Look-ups in named tables: a row name and a column name give one cell, copied from the table.

Table Ginubi
,Lozitam,Dez,Tadot,Redada,Baman
Vakev,-40976,-44437,13760,-1625,30079
Bine,45563,33705,14692,-16502,25241
Sar,-18634,-18397,-18780,-16077,-20087
Bep,-2101,-23936,-33286,4238,8708
Vuka,-17848,-16709,-17538,-16365,-18112
Tasigi,-12990,-49620,-47906,-54261,-7803
Nofazu,16821,-6409,-38941,-37252,-68831
Gud,-24963,14464,-13113,21834,-52531
Nal,-35573,6287,37213,98798,-3797
Mes,-18070,-19911,-19126,-14856,-17881
Vikunir,-21907,-19690,-13802,-16742,-19466
Sev,4561,13065,-44952,-38227,-65231
Zag,-17210,-17215,-19594,-17898,-16242
Nis,-21664,1342,6797,25893,-41790

Gud, Tadot -> -13113
Tasigi, Baman -> -7803
Nofazu, Redada -> -37252
Sev, Tadot -> -44952
Tasigi, Lozitam -> -12990
Vakev, Redada -> -1625
Vikunir, Lozitam -> -21907
Vuka, Baman -> -18112
Sev, Lozitam -> 4561
Mes, Tadot -> -19126
Bine, Tadot -> 14692
Nis, Baman -> -41790
Nis, Redada -> 25893
Which row has the largest Tadot? Nal

Zafate =
         Guv  Sen  Popu  Vogufa  Bal  Zopevu
Mugika   109   19    57     108   45     155
Dazosor  118   55    55     118   24     205
Lel      125   79    60     126   16     226
Fiv      108   10    64     104   56     126
Nog      133  249   147     119  233     104
Rasaro   116  135    28      69   93     120
Segomi   113   35    54     113   33     181
Befo     132  240   147     112  237      77

What is the Bal of Fiv in Zafate?
56
What is the Sen of Mugika in Zafate?
19
What is the Bal of Befo in Zafate?
237
What is the Zopevu of Nog in Zafate?
104
What is the Sen of Befo in Zafate?
240
What is the Guv of Dazosor in Zafate?
118
What is the Guv of Befo in Zafate?
132
What is the Guv of Segomi in Zafate?
113
What is the Vogufa of Fiv in Zafate?
104
What is the Popu of Dazosor in Zafate?
55
What is the Vogufa of Segomi in Zafate?
113
What is the Vogufa of Mugika in Zafate?
108
What is the Zopevu of Rasaro in Zafate?
120
What is the Guv of Lel in Zafate?
125
What is the Guv of Mugika in Zafate?
109
What is the Sen of Segomi in Zafate?
35
What is the Popu of Befo in Zafate?
147
What is the Vogufa of Befo in Zafate?
112

Table Gisefi
columns: Bomed, Gifig, Noge, Bugi
Fefetov: [177, 170, 44, 29]
Borat: [244, 33, 27, 246]
Ramo: [21, 196, 175, 196]
Vekado: [124, 180, 196, 190]

Noge of Fefetov: 44
Bugi of Ramo: 196
Gifig of Vekado: 180
Gifig of Ramo: 196
Bomed of Fefetov: 177
Bugi of Fefetov: 29
Bomed of Borat: 244
Noge of Ramo: 175
Noge of Borat: 27

Mapupi
       Pepag  Vavo  Nokura  Zar  Zadim  Bifekik  Fipila  Latag
Vab      116   194     153  207    174      180     173    121
Didaz    188   187     144  118    194      176     166    126
Fezu     121   168      80  155    176      168     209     71
Big      149   194     251  211    188      208     240    151
Tunu     215   171     187  210    196      138      55    156

What is the Pepag of Big in Mapupi? 149
What is the Zar of Didaz in Mapupi? 118
What is the Pepag of Fezu in Mapupi? 121
What is the Zadim of Fezu in Mapupi? 176
What is the Latag of Tunu in Mapupi? 156
What is the Zadim of Didaz in Mapupi? 194
What is the Vavo of Fezu in Mapupi? 168
What is the Zar of Tunu in Mapupi? 210
What is the Vavo of Tunu in Mapupi? 171
What is the Bifekik of Big in Mapupi? 208
What is the Latag of Vab in Mapupi? 121
What is the Fipila of Tunu in Mapupi? 55
What is the Zar of Big in Mapupi? 211

Vegi =
columns: Kibemag, Ketipa, Fubupuv, Nif, Beg, Gid, Vipebon, Vep, Venitu
Bepo: [0.4, 0.4, 0.5, 0.3, 0.4, 0.5, 0.6, 0.2, 0.3]
Kunumi: [0.3, 0.3, 0.5, 0.3, 0.3, 0.2, 0.1, 0.3, 0.4]
Nifo: [0.3, 0.3, 0.5, 0.3, 0.4, 0.4, 0.8, 0.6, 0.4]

What is the Vep of Kunumi in Vegi? 0.3
What is the Kibemag of Kunumi in Vegi? 0.3
What is the Venitu of Kunumi in Vegi? 0.4
What is the Gid of Bepo in Vegi? 0.5
What is the Gid of Kunumi in Vegi? 0.2
What is the Ketipa of Kunumi in Vegi? 0.3
What is the Beg of Nifo in Vegi? 0.4
What is the Nif of Kunumi in Vegi? 0.3
What is the Ketipa of Bepo in Vegi? 0.4
What is the Vep of Nifo in Vegi? 0.6
What is the Kibemag of Nifo in Vegi? 0.3
What is the Venitu of Bepo in Vegi? 0.3
What is the Fubupuv of Nifo in Vegi? 0.5
What is the Vipebon of Bepo in Vegi? 0.6
What is the Fubupuv of Bepo in Vegi? 0.5

Bovuno =
	Nuf	Nunagov	Tuvegem	Gubamo	Baduza
Ziri	-378	112	628	-31	404
Ped	121	142	-17	-3	-392
Kis	-536	10	758	-221	306
Buz	-53	-58	-73	-55	-61
Kupi	-394	314	373	367	533
Dun	-50	-46	-54	-52	-64
Vepip	-112	278	0	218	-131
Zigipo	-541	-493	-52	-362	70
Dedebe	-444	-649	-135	-562	-199
Zin	-85	-523	48	-506	-293
Nizikef	-70	-59	-64	-61	-73
Dez	-49	-49	-73	-54	-94

Dez, Nuf => -49
Buz, Tuvegem => -73
Ziri, Nuf => -378
Buz, Nuf => -53
Ped, Baduza => -392
Dez, Tuvegem => -73
Vepip, Nuf => -112

Zekupaz =
columns: Tevad, Barosi, Fotun, Zev, Meleso, Gorudi, Bozemo
Fezilo: [0.62, 0.43, 0.21, 0.37, 0.62, 0.51, 0.78]
Pitu: [0.31, 0.75, 0.60, 0.65, 0.66, 0.25, 0.60]
Gufima: [0.82, 0.39, 0.28, 0.63, 0.58, 0.80, 0.60]

Gufima, Fotun => 0.28
Gufima, Bozemo => 0.60
Pitu, Meleso => 0.66
Pitu, Tevad => 0.31
Gufima, Tevad => 0.82
Pitu, Gorudi => 0.25
Gufima, Gorudi => 0.80
Row with the largest Barosi: Pitu

Lazap:
|  | Zag | Matip | Kuge | Nopu | Ziz | Mit | Luk | Bib |
|---|---|---|---|---|---|---|---|---|
| Tur | 0.0 | -0.1 | 0.0 | -0.1 | 0.0 | -0.2 | -0.1 | 0.0 |
| Basupif | -0.1 | -0.1 | -0.1 | -0.1 | 0.0 | -0.1 | -0.1 | -0.2 |
| Lasabop | -0.3 | 0.1 | 0.0 | 0.0 | 0.0 | -0.1 | 0.0 | -0.1 |
| Pazovo | -0.1 | -0.3 | 0.2 | -0.2 | 0.0 | -0.1 | 0.1 | 0.0 |
| Mip | 0.5 | -0.3 | 0.0 | -0.1 | 0.3 | -0.3 | -0.4 | 0.0 |
| Kiled | 0.1 | -0.3 | -0.2 | 0.0 | -0.1 | 0.3 | -0.1 | 0.0 |
| Vavuz | 0.2 | 0.0 | 0.1 | -0.1 | 0.2 | -0.5 | -0.2 | 0.5 |
| Geze | -0.1 | -0.2 | 0.1 | -0.1 | 0.0 | -0.1 | 0.0 | 0.0 |
| Repafi | -0.1 | 0.0 | -0.1 | 0.0 | 0.0 | 0.0 | -0.2 | 0.1 |
| Musaro | -0.1 | 0.0 | -0.1 | 0.0 | -0.1 | -0.1 | 0.0 | -0.1 |

Geze, Bib -> 0.0
Kiled, Zag -> 0.1
Pazovo, Zag -> -0.1
Mip, Matip -> -0.3
Geze, Mit -> -0.1
Mip, Mit -> -0.3
Mip, Ziz -> 0.3
Repafi, Luk -> -0.2
Which row has the largest Zag? Mip

